Below are the code and all the weights of a small trained network. Each question names an input and a class and asks about switching units off, where a switched-off unit gives its printed mean instead of its output.

import numpy as np


def w(rows, s, z=0):
    codes = np.array(rows[::2]) - 128.0
    scale = np.full(codes.shape[1], s)
    scale[-1] = z or s
    return codes * scale


def norm(h):
    return h / np.sqrt((h * h).mean(-1, keepdims=True) + 1e-5)


def f(y):
    return np.maximum(y, 0)


def log_softmax(a):
    a = a - a.max(-1, keepdims=True)
    return a - np.log(np.exp(a).sum(-1, keepdims=True))


def net(x, mask):
    res = np.array(x, float).reshape(1, 8) / 4 @ E
    u = 0
    for l in range(3):
        y = f(norm(res) @ A[l][:, :-1].T + A[l][:, -1])
        res = res + np.where(mask[u : u + 12], y, B[l][:, -1]) @ B[l][:, :-1]
        u += 12
    return log_softmax(norm(res)[-1] @ U[:, :-1].T + U[:, -1])


A, B = {}, {}
E = w([
[98,11,176,170,117,231,52],'x0',
[137,97,9,93,15,176,179],'x1',
[129,131,125,123,134,134,130],'x2',
[180,122,223,18,78,143,131],'x3',
[21,74,64,38,152,89,2],'x4',
[115,139,143,148,100,110,126],'x5',
[129,126,125,123,136,136,131],'x6',
[123,131,136,136,114,117,127],'x7',
],0.005)
A[0] = w([
[161,46,167,111,111,126,108,112],'0.n0',
[236,152,65,151,135,73,119,82],'0.n1',
[148,102,110,168,192,159,167,252],'0.n2',
[87,101,49,183,47,116,171,67],'0.n3',
[57,118,141,130,104,153,181,56],'0.n4',
[78,124,169,77,152,108,100,88],'0.n5',
[189,131,81,255,111,143,144,122],'0.n6',
[75,87,108,121,167,110,66,222],'0.n7',
[52,139,60,83,112,154,71,11],'0.n8',
[126,174,105,89,16,147,111,99],'0.n9',
[75,159,68,32,123,152,27,79],'0.n10',
[62,209,248,153,179,30,18,15],'0.n11',
],0.007,0.0015)
B[0] = w([
[67,206,135,104,102,243,150,175],'0.n0',
[36,154,174,76,110,112,79,186],'0.n1',
[98,94,56,187,75,26,216,200],'0.n2',
[194,159,38,75,206,245,102,205],'0.n3',
[83,104,126,94,209,75,116,141],'0.n4',
[163,127,148,142,118,80,161,176],'0.n5',
[182,136,105,188,101,59,76,224],'0.n6',
[196,191,94,239,35,107,119,225],'0.n7',
[199,96,174,178,73,74,65,201],'0.n8',
[182,110,171,51,254,174,110,186],'0.n9',
[167,107,193,160,96,90,131,227],'0.n10',
[180,120,69,66,197,186,110,253],'0.n11',
],0.0048,0.0055)
A[1] = w([
[146,161,123,179,96,175,203,97],'1.n0',
[84,128,236,181,172,23,104,147],'1.n1',
[105,116,93,89,174,2,144,107],'1.n2',
[84,186,147,176,243,150,112,228],'1.n3',
[60,147,95,72,177,132,150,141],'1.n4',
[102,175,197,147,84,213,191,99],'1.n5',
[149,130,120,123,3,140,114,171],'1.n6',
[210,36,126,132,179,217,138,56],'1.n7',
[94,76,151,243,118,216,68,250],'1.n8',
[40,41,127,234,122,161,101,162],'1.n9',
[119,166,179,236,247,148,161,159],'1.n10',
[170,164,147,101,142,32,116,230],'1.n11',
],0.0064,0.0016)
B[1] = w([
[182,61,226,134,164,120,112,188],'1.n0',
[159,94,63,96,167,212,118,200],'1.n1',
[106,186,141,135,89,86,169,190],'1.n2',
[100,167,18,55,77,161,95,201],'1.n3',
[57,94,142,143,47,113,104,145],'1.n4',
[136,134,98,157,131,102,100,179],'1.n5',
[171,164,122,102,253,90,161,200],'1.n6',
[138,143,145,97,77,127,138,209],'1.n7',
[134,214,109,134,85,121,128,254],'1.n8',
[66,193,122,50,66,126,168,204],'1.n9',
[198,60,90,114,121,130,148,230],'1.n10',
[101,113,128,137,33,169,165,237],'1.n11',
],0.0062,0.0052)
A[2] = w([
[85,159,93,215,107,122,94,48],'2.n0',
[136,138,254,73,189,123,159,171],'2.n1',
[187,126,147,145,144,118,173,163],'2.n2',
[133,124,128,169,102,207,122,134],'2.n3',
[116,154,117,69,237,28,160,198],'2.n4',
[87,93,217,50,124,139,153,130],'2.n5',
[82,120,144,98,122,50,61,198],'2.n6',
[113,64,73,21,90,130,152,171],'2.n7',
[181,157,131,104,142,151,92,131],'2.n8',
[104,107,77,105,141,82,29,173],'2.n9',
[113,110,212,97,59,159,126,177],'2.n10',
[152,206,72,89,42,131,161,251],'2.n11',
],0.0094,0.0027)
B[2] = w([
[130,139,75,135,133,61,206,152],'2.n0',
[128,93,2,150,93,105,113,155],'2.n1',
[90,110,190,174,113,137,44,161],'2.n2',
[99,155,170,38,126,94,95,149],'2.n3',
[143,143,151,126,89,210,107,145],'2.n4',
[117,127,21,160,98,89,206,146],'2.n5',
[152,107,210,178,88,170,173,144],'2.n6',
[141,151,131,213,177,155,85,169],'2.n7',
[126,82,106,124,219,90,146,167],'2.n8',
[189,83,182,149,120,145,170,162],'2.n9',
[73,193,102,173,134,89,170,158],'2.n10',
[64,97,182,88,167,128,106,251],'2.n11',
],0.0076,0.016)
U = w([
[139,125,51,129,85,86,195,206],'0',
[173,94,126,80,189,206,94,41],'1',
[186,80,244,179,60,107,146,89],'2',
[47,202,195,67,62,143,152,52],'3',
[84,80,160,126,167,83,125,251],'4',
],0.011,0.0023)

Each question gives the input, the list of numbers given to net, and the class t.
The units are the neurons (one row each of A and B). Each row of codes is followed by its name. A weight is (code - 128) times the scale printed after its matrix; where a second scale follows, it is the last column's (A, B and U).
mask holds one flag per neuron, layer by layer. A switched-off neuron (its flag False) gives its mean, the last column of its row in B, instead of its output. The means were averaged over made-up inputs and are rounded, as every weight is.
A unit's drop is (log p(t) with every unit on - log p(t) with that unit switched off) / (log p(t) with every unit on - log p(t) with every unit switched off).
The circuit of an input: a set's keep is (log p(t) with only the set's units on - log p(t) with every unit switched off) / (log p(t) with every unit on - log p(t) with every unit switched off). Starting from the 12 units with the biggest drops (on a tie, the unit counted first), units are removed one at a time, each time the one whose removal leaves the highest keep (on an exact tie, the one counted first), for as long as the keep stays at least 0.8.
units of the circuit, in order: the units of the circuit, biggest drop first
top k neurons: the k neurons with the biggest drops, biggest first
top k neurons in layer l: the k neurons of layer l with the biggest drops, biggest first
input [6,2,4,-2,3,4,5,7], class 3: top 2 neurons => (1.n9 1.n8)
input [4,-8,3,6,6,5,6,-2], class 1: units of the circuit, in order => (0.n11 2.n11)
input [5,4,1,7,8,6,0,-8], class 2: units of the circuit, in order => (2.n6 0.n8 2.n9)
input [-1,-1,-5,4,5,6,2,6], class 2: units of the circuit, in order => (2.n6)
input [6,-7,6,-5,-1,3,1,0], class 1: top 3 neurons => (1.n10 0.n11 1.n3)
input [-3,-4,-2,5,1,7,-1,-5], class 0: units of the circuit, in order => (2.n5 0.n7 2.n1)
input [5,-4,-4,-1,-1,-1,-8,3], class 3: units of the circuit, in order => (1.n8 1.n9)
input [-4,4,-3,3,-6,6,6,-7], class 2: top 2 neurons in layer 1 => (1.n0 1.n3)
input [-7,3,7,3,-8,2,8,-1], class 2: units of the circuit, in order => (1.n0 2.n2)
input [-4,5,2,2,2,-4,1,8], class 1: units of the circuit, in order => (2.n7 0.n2)
input [8,3,-6,-6,-7,-3,-1,-5], class 3: units of the circuit, in order => (1.n9 2.n3)
input [-1,-7,4,0,-7,1,-4,-5], class 1: units of the circuit, in order => (1.n1 1.n3 0.n7)
input [6,-4,-5,5,3,-4,-6,3], class 3: units of the circuit, in order => (0.n0 2.n10)
input [-6,0,2,2,-7,-6,5,6], class 2: units of the circuit, in order => (1.n0 2.n2)
input [4,-5,1,-4,3,3,2,7], class 1: units of the circuit, in order => (0.n11)
input [-1,-7,-1,2,8,-3,-3,3], class 2: units of the circuit, in order => (2.n6 2.n11)
input [3,4,4,4,2,-8,-1,-4], class 0: top 4 neurons in layer 0 => (0.n9 0.n3 0.n6 0.n10)
input [-6,2,0,7,4,7,7,-1], class 0: top 2 neurons => (2.n5 2.n1)
input [-8,-3,8,8,3,-4,-2,-3], class 0: top 4 neurons => (2.n5 2.n1 1.n8 0.n7)
input [7,1,0,5,-4,-4,4,-8], class 3: top 2 neurons in layer 1 => (1.n8 1.n5)
input [8,7,8,5,-1,-3,1,-8], class 3: top 3 neurons in layer 2 => (2.n10 2.n3 2.n9)
input [-7,-8,1,-5,-6,1,-1,0], class 1: top 3 neurons => (1.n1 1.n10 1.n3)
input [-7,-1,7,8,0,6,0,3], class 0: top 4 neurons in layer 0 => (0.n7 0.n9 0.n2 0.n6)
input [6,6,0,8,-1,5,4,-5], class 0: top neuron in layer 1 => (1.n3)
input [6,-2,-4,-5,-3,1,8,-5], class 3: top 3 neurons in layer 1 => (1.n9 1.n8 1.n5)
input [-5,2,-7,7,0,8,0,8], class 0: top 4 neurons in layer 0 => (0.n9 0.n7 0.n2 0.n6)
